Here is a tiny trained network, its code and every weight. The questions are about switching its units off for an input and a class, where a switched-off unit gives its printed mean instead of its output.

import numpy as np


def w(rows, s, z=0):
    codes = np.array(rows[::2]) - 128.0
    scale = np.full(codes.shape[1], s)
    scale[-1] = z or s
    return codes * scale


def f(y):
    return y / 2 * (1 + np.tanh(0.7978845608 * (y + 0.044715 * y**3)))


def log_softmax(a):
    a = a - a.max(-1, keepdims=True)
    return a - np.log(np.exp(a).sum(-1, keepdims=True))


def net(x, mask):
    res = np.array(x, float).reshape(1, 4) / 4 @ E
    y = f(res @ A[0][:, :-1].T + A[0][:, -1])
    res = res + np.where(mask, y, B[0][:, -1]) @ B[0][:, :-1]
    return log_softmax(res[-1] @ U[:, :-1].T + U[:, -1])


A, B = {}, {}
E = w([
[61,143,127,90,248,178,254],'x0',
[153,204,210,149,168,228,68],'x1',
[244,66,201,164,142,134,206],'x2',
[125,125,126,128,128,127,127],'x3',
],0.0074)
A[0] = w([
[112,162,158,118,178,187,239,131],'n1',
[9,157,62,112,148,137,133,127],'n2',
[174,148,170,143,99,162,123,115],'n3',
[117,207,163,107,111,169,141,163],'n4',
[127,125,89,144,82,110,93,198],'n5',
[144,135,74,140,63,67,64,31],'n6',
[149,46,67,122,72,22,198,111],'n7',
[41,180,89,136,122,160,8,39],'n8',
[66,161,134,91,123,137,40,67],'n9',
[89,142,154,121,197,203,226,1],'n10',
[97,166,135,131,163,169,104,43],'n11',
[41,166,105,117,110,147,23,196],'n12',
[51,98,53,103,144,81,227,127],'n13',
[227,133,181,136,117,150,60,97],'n14',
],0.012,0.01)
B[0] = w([
[91,48,81,119,168,116,105,216],'n1',
[40,188,171,107,99,149,148,211],'n2',
[117,183,105,123,84,134,115,159],'n3',
[172,98,127,131,105,105,134,181],'n4',
[187,145,165,136,138,147,113,202],'n5',
[76,53,114,110,201,150,175,176],'n6',
[189,53,111,158,191,113,88,224],'n7',
[246,117,138,137,118,110,90,199],'n8',
[171,107,107,128,140,100,91,173],'n9',
[251,119,129,172,156,107,86,183],'n10',
[133,120,130,139,163,163,186,144],'n11',
[79,43,92,145,189,118,160,249],'n12',
[57,184,148,101,70,164,182,214],'n13',
[122,204,147,96,71,123,121,191],'n14',
],0.018,0.013)
U = w([
[114,36,82,163,223,135,155,57],'0',
[254,95,119,177,154,67,23,254],'1',
[73,212,175,82,65,151,135,61],'2',
],0.0072,0.0027)

Each question gives the input, the list of numbers given to net, and the class t.
The units are the neurons (one row each of A and B). Each row of codes is followed by its name. A weight is (code - 128) times the scale printed after its matrix; where a second scale follows, it is the last column's (A, B and U).
mask holds one flag per neuron, in row order. A switched-off neuron (its flag False) gives its mean, the last column of its row in B, instead of its output. The means were averaged over made-up inputs and are rounded, as every weight is.
A unit's drop is (log p(t) with every unit on - log p(t) with that unit switched off) / (log p(t) with every unit on - log p(t) with every unit switched off).
The circuit of an input: a set's keep is (log p(t) with only the set's units on - log p(t) with every unit switched off) / (log p(t) with every unit on - log p(t) with every unit switched off). Starting from the 12 units with the biggest drops (on a tie, the unit counted first), units are removed one at a time, each time the one whose removal leaves the highest keep (on an exact tie, the one counted first), for as long as the keep stays at least 0.8.
circuit, biggest first: the units of the circuit, biggest drop first
unit that matters most: the unit with the biggest drop
k most important neurons: the k neurons with the biggest drops, biggest first
drop of u: that unit's drop, to one decimal
input [2,-4,0,-4], class 2: circuit, biggest first => [n12; n13]
input [-5,-2,-1,7], class 0: unit that matters most => n6
input [-4,2,1,7], class 2: 3 most important neurons => [n7; n8; n10]
input [1,0,-5,-4], class 2: 2 most important neurons => [n7; n2]
input [-8,0,-6,-7], class 0: 4 most important neurons => [n6; n12; n10; n7]
input [-5,4,1,1], class 2: circuit, biggest first => [n7; n14]
input [3,0,-8,2], class 2: 2 most important neurons => [n2; n7]
input [2,2,7,-7], class 1: 4 most important neurons => [n12; n13; n6; n2]
input [-7,-2,-6,-6], class 0: 3 most important neurons => [n6; n12; n10]
input [8,3,5,7], class 1: 4 most important neurons => [n10; n12; n6; n2]
input [1,-6,-5,4], class 2: 2 most important neurons => [n13; n2]
input [0,-8,2,1], class 1: 2 most important neurons => [n7; n12]
input [7,-6,0,-2], class 2: 2 most important neurons => [n13; n12]
input [-7,0,-2,-7], class 0: 3 most important neurons => [n6; n12; n10]
input [4,-4,-1,7], class 2: circuit, biggest first => [n13]
input [-8,-1,-6,4], class 0: 2 most important neurons => [n6; n12]
input [-6,-1,0,-4], class 0: 2 most important neurons => [n6; n8]
input [4,-8,-4,-7], class 2: drop of n13 => 0.2
input [8,6,5,-3], class 1: drop of n10 => 1.8
input [5,3,6,2], class 1: drop of n10 => 1.2
